Below are the code and all the weights of a small trained network. Each question names an input and a class and asks about switching units off, where a switched-off unit gives its printed mean instead of its output.

import numpy as np


def w(rows, s, z=0):
    codes = np.array(rows[::2]) - 128.0
    scale = np.full(codes.shape[1], s)
    scale[-1] = z or s
    return codes * scale


def f(y):
    return np.maximum(y, 0)


def log_softmax(a):
    a = a - a.max(-1, keepdims=True)
    return a - np.log(np.exp(a).sum(-1, keepdims=True))


def net(x, mask):
    res = np.array(x, float).reshape(1, 6) / 4 @ E
    y = f(res @ A[0][:, :-1].T + A[0][:, -1])
    res = res + np.where(mask, y, B[0][:, -1]) @ B[0][:, :-1]
    return log_softmax(res[-1] @ U[:, :-1].T + U[:, -1])


A, B = {}, {}
E = w([
[218,59,214,94],'x0',
[125,127,129,125],'x1',
[186,254,186,219],'x2',
[126,129,129,123],'x3',
[183,175,98,2],'x4',
[31,152,209,25],'x5',
],0.0086)
A[0] = w([
[206,115,10,145,134],'n1',
[246,160,25,95,147],'n2',
[124,129,233,24,133],'n3',
[37,205,190,58,126],'n4',
[190,255,211,119,151],'n5',
[110,144,181,196,150],'n6',
[204,67,252,106,154],'n7',
[158,103,106,248,253],'n8',
[193,74,202,161,69],'n9',
[120,132,176,81,133],'n10',
[171,230,222,180,104],'n11',
[97,171,137,107,124],'n12',
[77,71,90,62,95],'n13',
[82,65,157,200,88],'n14',
[21,227,110,141,123],'n15',
[158,252,172,157,42],'n16',
[159,225,114,122,122],'n17',
[54,103,167,198,128],'n18',
[84,59,51,63,117],'n19',
],0.0087,0.0032)
B[0] = w([
[87,127,203,108,219],'n1',
[90,150,182,122,232],'n2',
[109,139,146,145,232],'n3',
[108,124,172,157,233],'n4',
[76,97,110,90,249],'n5',
[117,109,85,75,198],'n6',
[52,194,27,181,232],'n7',
[55,138,164,97,254],'n8',
[78,165,114,135,188],'n9',
[115,153,147,115,176],'n10',
[110,61,122,67,244],'n11',
[107,139,137,88,166],'n12',
[135,72,122,110,213],'n13',
[195,179,154,1,190],'n14',
[101,150,116,164,232],'n15',
[145,64,102,112,221],'n16',
[125,106,69,117,199],'n17',
[166,147,107,89,201],'n18',
[131,136,86,132,229],'n19',
],0.0093,0.0086)
U = w([
[151,37,82,115,38],'0',
[179,185,119,74,196],'1',
[108,174,36,223,129],'2',
[132,114,127,157,226],'3',
[124,96,134,169,182],'4',
[128,108,225,152,83],'5',
[187,163,121,185,46],'6',
[215,153,142,248,1],'7',
],0.016,0.0073)

Each question gives the input, the list of numbers given to net, and the class t.
The units are the neurons (one row each of A and B). Each row of codes is followed by its name. A weight is (code - 128) times the scale printed after its matrix; where a second scale follows, it is the last column's (A, B and U).
mask holds one flag per neuron, in row order. A switched-off neuron (its flag False) gives its mean, the last column of its row in B, instead of its output. The means were averaged over made-up inputs and are rounded, as every weight is.
A unit's drop is (log p(t) with every unit on - log p(t) with that unit switched off) / (log p(t) with every unit on - log p(t) with every unit switched off).
The circuit of an input: a set's keep is (log p(t) with only the set's units on - log p(t) with every unit switched off) / (log p(t) with every unit on - log p(t) with every unit switched off). Starting from the 12 units with the biggest drops (on a tie, the unit counted first), units are removed one at a time, each time the one whose removal leaves the highest keep (on an exact tie, the one counted first), for as long as the keep stays at least 0.8.
units of the circuit, in order: the units of the circuit, biggest drop first
most important unit: the unit with the biggest drop
k most important neurons: the k neurons with the biggest drops, biggest first
drop of u: that unit's drop, to one decimal
input [3,-5,-7,-8,-8,6], class 1: units of the circuit, in order -> n14, n18
input [-6,-5,7,2,-2,-1], class 0: units of the circuit, in order -> n11, n16, n7
input [5,5,2,6,7,8], class 5: 2 most important neurons -> n4, n3
input [6,-4,0,-4,4,3], class 2: units of the circuit, in order -> n7, n14
input [2,0,1,7,7,8], class 5: 2 most important neurons -> n4, n3
input [-8,-2,8,7,-3,7], class 0: units of the circuit, in order -> n11, n16
input [2,4,7,7,-2,-8], class 5: units of the circuit, in order -> n8
input [2,-3,-6,6,1,-8], class 5: 2 most important neurons -> n1, n2
input [2,-7,2,-8,3,4], class 4: units of the circuit, in order -> n14, n18
input [6,-1,-1,5,5,-6], class 2: 4 most important neurons -> n7, n14, n11, n9
input [7,-3,-5,-3,2,-3], class 2: units of the circuit, in order -> n7, n11
input [-5,-4,7,2,-7,2], class 0: units of the circuit, in order -> n11, n16, n6
input [-2,4,-1,-8,4,4], class 4: units of the circuit, in order -> n14, n4
input [7,8,8,5,-3,-6], class 0: units of the circuit, in order -> n11
input [-6,4,-2,5,-7,2], class 1: 3 most important neurons -> n14, n7, n18
input [8,0,8,-7,3,-5], class 0: 3 most important neurons -> n11, n16, n5
input [7,6,0,-1,-1,-7], class 2: 2 most important neurons -> n7, n9
input [-1,4,-3,4,-1,-6], class 5: 2 most important neurons -> n1, n7
input [-4,-2,8,1,-8,-1], class 0: 2 most important neurons -> n11, n16
input [-2,5,6,-7,4,-6], class 4: most important unit -> n2
input [-4,-8,0,-8,-8,3], class 1: 2 most important neurons -> n14, n18
input [8,6,6,-5,-6,4], class 2: 2 most important neurons -> n7, n9
input [3,3,-7,6,-1,-8], class 5: 2 most important neurons -> n1, n2
input [1,7,5,-4,4,6], class 3: drop of n8 -> 0.1
input [7,3,2,3,-7,-3], class 1: drop of n6 -> 0.1
input [6,4,-1,-5,3,2], class 2: drop of n7 -> 0.5
input [8,-7,2,-3,-4,-5], class 2: units of the circuit, in order -> n7
input [5,-8,6,-3,5,-7], class 3: drop of n7 -> 0.5
